Below are the code and all the weights of a small trained network. Each question names an input and a target symbol and asks about switching units off, where a switched-off unit gives its printed mean instead of its output.

import numpy as np


def w(rows, s, z=0):
    codes = np.array(rows[::2]) - 128.0
    scale = np.full(codes.shape[1], s)
    scale[-1] = z or s
    return codes * scale


def f(y):
    return y / 2 * (1 + np.tanh(0.7978845608 * (y + 0.044715 * y**3)))


def softmax(a):
    e = np.exp(a - a.max(-1, keepdims=True))
    return e / e.sum(-1, keepdims=True)


def log_softmax(a):
    a = a - a.max(-1, keepdims=True)
    return a - np.log(np.exp(a).sum(-1, keepdims=True))


def net(x, mask):
    ids = ['ΦΩαβδεηθλμξστψ'.index(c) for c in x.split()]
    T = len(ids)
    res = E[ids] + P[:T]
    u = 0
    for l in range(2):
        r = res
        for j in range(2):
            rows = slice(4 * j, 4 * j + 4)
            q, k, v = (r @ M[l][rows].T for M in (Q, K, V))
            z = softmax(np.where(np.tri(T) > 0, q @ k.T / 4**0.5, -1e9)) @ v
            o = O[l][rows]
            res = res + np.where(mask[u + j], z, o[:, -1]) @ o[:, :-1]
        u += 2
        y = f(res @ A[l][:, :-1].T + A[l][:, -1])
        res = res + np.where(mask[u : u + 8], y, B[l][:, -1]) @ B[l][:, :-1]
        u += 8
    return log_softmax(res[-1] @ U[:, :-1].T + U[:, -1])


Q, K, V, O, A, B = {}, {}, {}, {}, {}, {}
E = w([
[92,99,125,152,90,52,132,113,112],'Φ',
[91,176,146,126,151,118,129,97,97],'Ω',
[109,152,120,136,159,59,120,95,105],'α',
[144,128,89,153,124,96,151,118,92],'β',
[36,140,111,149,164,69,105,119,106],'δ',
[49,166,52,74,146,102,137,146,113],'ε',
[118,166,108,158,129,178,146,139,79],'η',
[50,109,72,74,39,153,122,52,170],'θ',
[122,124,130,141,145,112,224,172,203],'λ',
[151,172,222,176,73,183,149,67,135],'μ',
[50,250,163,157,73,114,118,96,180],'ξ',
[55,111,98,176,116,175,73,131,111],'σ',
[147,97,158,176,170,166,94,130,94],'τ',
[137,209,122,174,43,109,114,188,162],'ψ',
],0.021)
P = w([
[152,126,80,143,84,85,128,79,5],'0',
[140,131,88,154,89,96,136,86,23],'1',
[121,130,98,148,102,107,133,105,33],'2',
[112,131,103,148,120,116,138,116,52],'3',
[105,133,106,161,125,126,138,127,70],'4',
[92,139,110,164,138,132,140,138,90],'5',
[91,139,113,172,144,143,144,141,110],'6',
[88,136,124,177,152,150,147,145,131],'7',
[80,133,118,179,162,160,148,157,149],'8',
[85,138,122,191,169,169,151,155,171],'9',
[78,134,121,202,171,163,152,160,195],'10',
[73,127,123,213,176,175,157,161,217],'11',
[80,127,120,226,180,180,163,155,233],'12',
[93,125,121,231,196,184,164,153,254],'13',
],0.0088)
Q[0] = w([
[98,190,171,192,167,96,120,175,44],'L0H0',
[118,151,171,130,119,128,180,184,149],'L0H0',
[70,201,138,178,162,115,147,138,118],'L0H0',
[83,173,125,139,149,117,95,106,176],'L0H0',
[141,128,175,91,157,63,123,133,142],'L0H1',
[250,109,178,38,123,158,73,208,208],'L0H1',
[156,103,151,82,114,126,90,140,129],'L0H1',
[131,126,103,115,139,170,110,161,124],'L0H1',
],0.011)
K[0] = w([
[138,169,177,193,191,132,164,213,172],'L0H0',
[150,99,139,111,126,83,152,143,155],'L0H0',
[124,116,120,180,152,165,207,156,161],'L0H0',
[102,90,123,114,134,148,166,121,174],'L0H0',
[162,133,76,109,148,80,193,78,103],'L0H1',
[144,129,143,124,80,50,121,90,9],'L0H1',
[130,139,130,132,99,64,136,109,87],'L0H1',
[129,122,128,108,99,111,80,82,144],'L0H1',
],0.012)
V[0] = w([
[147,90,93,33,135,107,204,103,196],'L0H0',
[159,105,75,164,67,167,155,136,109],'L0H0',
[50,178,110,148,161,229,134,88,135],'L0H0',
[203,166,118,155,107,128,91,219,89],'L0H0',
[60,98,134,140,157,111,158,160,203],'L0H1',
[215,162,191,89,141,104,127,53,150],'L0H1',
[110,134,99,45,135,135,67,139,114],'L0H1',
[129,122,155,245,70,57,2,131,137],'L0H1',
],0.0064)
O[0] = w([
[162,168,195,188,158,152,69,141,133,58],'L0H0',
[134,111,121,144,107,181,137,143,103,172],'L0H0',
[62,101,130,187,65,120,255,107,126,204],'L0H0',
[144,52,68,46,62,116,101,125,202,120],'L0H0',
[84,155,159,151,202,133,135,140,102,169],'L0H1',
[111,112,130,41,132,158,130,104,149,2],'L0H1',
[177,151,101,158,139,87,113,81,105,65],'L0H1',
[104,121,174,123,108,85,76,206,36,169],'L0H1',
],0.0075,0.0054)
A[0] = w([
[154,147,86,179,148,20,109,109,162,78],'L0N0',
[178,12,165,158,200,167,119,146,81,186],'L0N1',
[245,102,165,146,148,127,202,112,120,254],'L0N2',
[107,144,126,127,187,166,154,50,117,66],'L0N3',
[96,70,85,155,89,70,160,123,128,61],'L0N4',
[154,171,99,157,164,116,179,52,69,222],'L0N5',
[160,107,122,145,123,82,171,180,156,131],'L0N6',
[37,73,2,154,153,115,128,131,48,159],'L0N7',
],0.0074,0.0037)
B[0] = w([
[155,109,105,22,136,68,115,177,108,140],'L0N0',
[54,25,94,118,72,97,72,153,111,158],'L0N1',
[20,136,173,58,130,130,160,222,72,142],'L0N2',
[191,145,28,208,114,125,91,105,160,139],'L0N3',
[118,156,97,112,157,221,228,112,107,171],'L0N4',
[72,75,46,60,90,106,183,152,118,178],'L0N5',
[90,237,39,112,233,241,102,158,154,140],'L0N6',
[224,113,255,134,46,46,179,150,131,248],'L0N7',
],0.0063,0.015)
Q[1] = w([
[175,119,159,154,156,102,146,80,125],'L1H0',
[75,117,102,175,77,86,245,133,118],'L1H0',
[95,142,157,128,101,109,130,117,141],'L1H0',
[135,179,84,80,235,208,81,121,102],'L1H0',
[145,94,118,99,188,147,129,128,146],'L1H1',
[167,94,87,161,149,127,2,81,129],'L1H1',
[206,192,76,78,157,126,110,91,157],'L1H1',
[81,137,78,137,78,100,116,113,165],'L1H1',
],0.0099)
K[1] = w([
[29,146,204,85,151,118,184,146,118],'L1H0',
[143,143,210,203,254,161,133,172,186],'L1H0',
[135,96,95,163,172,153,110,165,127],'L1H0',
[164,168,177,100,41,96,105,28,41],'L1H0',
[100,146,79,107,119,57,181,91,79],'L1H1',
[133,119,107,23,26,102,82,79,56],'L1H1',
[197,194,133,69,86,134,182,117,97],'L1H1',
[184,130,137,218,74,190,89,147,107],'L1H1',
],0.0075)
V[1] = w([
[96,72,209,101,103,224,91,130,136],'L1H0',
[138,62,102,154,78,102,120,126,160],'L1H0',
[137,19,142,74,173,104,181,133,138],'L1H0',
[130,125,10,133,106,169,110,208,176],'L1H0',
[190,135,159,69,199,63,240,205,105],'L1H1',
[97,79,126,179,88,75,142,131,148],'L1H1',
[55,98,87,114,176,2,91,113,166],'L1H1',
[86,178,187,142,89,98,136,78,163],'L1H1',
],0.0085)
O[1] = w([
[120,129,198,131,145,154,178,192,108,120],'L1H0',
[133,165,85,82,236,157,135,164,76,158],'L1H0',
[22,79,127,150,139,111,141,84,97,175],'L1H0',
[99,118,104,2,147,164,81,154,146,147],'L1H0',
[81,86,116,143,73,97,70,151,189,194],'L1H1',
[171,145,90,58,153,101,44,195,78,249],'L1H1',
[45,173,153,30,69,117,99,43,103,101],'L1H1',
[213,185,103,98,121,81,145,91,136,142],'L1H1',
],0.0088,0.012)
A[1] = w([
[45,146,80,84,72,152,118,121,232,32],'L1N0',
[138,57,131,141,202,167,86,161,67,36],'L1N1',
[68,66,254,35,148,60,80,64,180,49],'L1N2',
[62,148,172,148,132,67,111,94,87,142],'L1N3',
[165,47,104,185,60,90,236,65,193,95],'L1N4',
[205,93,140,75,104,112,114,119,21,160],'L1N5',
[162,54,153,136,71,110,105,77,110,113],'L1N6',
[174,133,71,49,165,103,164,142,53,251],'L1N7',
],0.0066,0.0031)
B[1] = w([
[75,170,186,181,186,98,146,157,100,190],'L1N0',
[152,201,78,100,127,101,213,93,154,192],'L1N1',
[209,103,145,94,254,123,123,163,128,164],'L1N2',
[147,117,155,103,138,112,185,53,172,185],'L1N3',
[160,122,89,121,159,171,166,162,194,181],'L1N4',
[111,198,189,119,110,145,113,116,122,232],'L1N5',
[153,131,175,139,87,196,130,124,144,155],'L1N6',
[110,132,136,168,167,200,58,83,137,255],'L1N7',
],0.0082,0.013)
U = w([
[113,160,182,165,46,83,80,138,110,14],'Φ',
[89,153,114,123,32,166,174,67,187,168],'Ω',
[162,131,150,137,177,76,116,85,150,75],'α',
[73,96,83,180,21,133,69,124,120,186],'β',
[129,162,132,97,80,40,158,153,175,103],'δ',
[79,137,11,131,128,42,85,96,134,113],'ε',
[126,77,43,121,67,115,171,175,162,157],'η',
[131,127,84,233,196,172,75,34,136,193],'θ',
[98,131,169,200,134,167,93,100,174,94],'λ',
[193,94,164,161,174,152,184,113,183,170],'μ',
[146,255,147,105,86,109,195,107,176,50],'ξ',
[173,165,121,222,124,54,84,189,96,2],'σ',
[35,172,163,153,168,126,186,143,54,146],'τ',
[126,171,143,65,95,169,104,170,189,178],'ψ',
],0.0061,0.0053)

Each question gives the input, a string of symbols that net reads in full, and the target symbol t.
The units are the heads (4 rows each of Q, K, V and O) and the neurons (one row each of A and B). Each row of codes is followed by its name. A weight is (code - 128) times the scale printed after its matrix; where a second scale follows, it is the last column's (O, A, B and U).
mask holds one flag per unit, layer by layer, with each layer's heads first. A switched-off unit (its flag False) gives its mean, the last column of its rows in O or B, instead of its output. The means were averaged over made-up inputs and are rounded, as every weight is.
A unit's drop is (log p(t) with every unit on - log p(t) with that unit switched off) / (log p(t) with every unit on - log p(t) with every unit switched off).
The circuit of an input: a set's keep is (log p(t) with only the set's units on - log p(t) with every unit switched off) / (log p(t) with every unit on - log p(t) with every unit switched off). Starting from the 12 units with the biggest drops (on a tie, the unit counted first), units are removed one at a time, each time the one whose removal leaves the highest keep (on an exact tie, the one counted first), for as long as the keep stays at least 0.8.
units of the circuit, in order: the units of the circuit, biggest drop first
most important unit: the unit with the biggest drop
top k neurons: the k neurons with the biggest drops, biggest first
k most important neurons of layer l: the k neurons of layer l with the biggest drops, biggest first
heads that matter: for each layer, one digit per head in row order, 1 if its drop is at least 0.15 and else 0, layers parted by /
input β τ Φ ξ η τ τ τ τ τ θ, target τ: heads that matter => 00 / 10
input ψ β ξ Φ δ, target ξ: heads that matter => 00 / 11
input λ δ μ δ η ξ Φ, target μ: 3 most important neurons of layer 0 => L0N2, L0N7, L0N6
input β ξ η, target ξ: units of the circuit, in order => L0N7, L1H1, L1H0
input ε τ τ Φ β θ τ ψ μ ψ η Φ η, target η: units of the circuit, in order => L0H0, L1H1, L1N5
input η η Ω α Ω τ η τ ξ Φ, target τ: most important unit => L1H0
input α σ τ Φ θ Ω τ τ ε α τ ψ ε, target ψ: units of the circuit, in order => L1H0, L0N6, L0N7, L0N1
input δ η σ Φ ψ ψ ε θ, target ψ: units of the circuit, in order => L1H0, L0N7
input β ψ δ τ Φ Φ η η τ α μ, target τ: heads that matter => 00 / 10
input β ξ Ω, target ξ: units of the circuit, in order => L1H1, L1H0, L0N7
input ψ η σ τ β β ξ ψ Φ η μ Φ Φ, target μ: units of the circuit, in order => L0N7, L1H1
input Ω ε θ α η β α σ, target σ: units of the circuit, in order => L0N7, L1H1, L0H1
input ξ τ ψ, target ψ: heads that matter => 10 / 10
input ε τ θ ε θ δ τ ε Φ τ Φ β ξ β, target ξ: units of the circuit, in order => L1H1, L0N7, L1H0, L0H0
input θ μ σ θ τ ξ σ δ, target σ: heads that matter => 11 / 01
input η ε τ τ τ β ε ε τ α α ε, target ε: units of the circuit, in order => L0H0, L0H1, L0N1, L1H0
input τ τ η ε ε Ω, target ε: most important unit => L0H1
input β β σ μ τ τ η θ β τ τ, target τ: units of the circuit, in order => L1H0, L0N1
input τ ε τ τ β ξ τ η ξ, target τ: 2 most important neurons of layer 1 => L1N1, L1N4
input θ ε λ Φ ψ Ω, target θ: top 3 neurons => L0N7, L0N3, L0N2
input τ ε β, target τ: top 4 neurons => L0N5, L0N0, L0N1, L0N7
input θ β ε ξ, target ξ: units of the circuit, in order => L1H1
input η ψ β σ μ ε τ ψ Ω, target ψ: top 2 neurons => L0N6, L0N7
input τ Φ ε β β σ τ ξ η λ β β α, target ε: top 3 neurons => L0N7, L0N3, L0N4
input α Ω η β δ ε β Ω Φ δ, target δ: heads that matter => 00 / 01
input μ τ β ε τ σ α β ε ε α, target ε: heads that matter => 01 / 00
input Ω τ ε α τ ε σ ε ε σ η Φ, target σ: units of the circuit, in order => L1H1, L0N7, L0H1
input θ ε β τ η η ε δ θ τ σ β τ ε, target τ: most important unit => L0N1
input ψ τ θ ε ε θ ε μ ε Ω, target μ: heads that matter => 10 / 11
input ξ μ λ α ψ, target σ: units of the circuit, in order => L0H0, L1H1
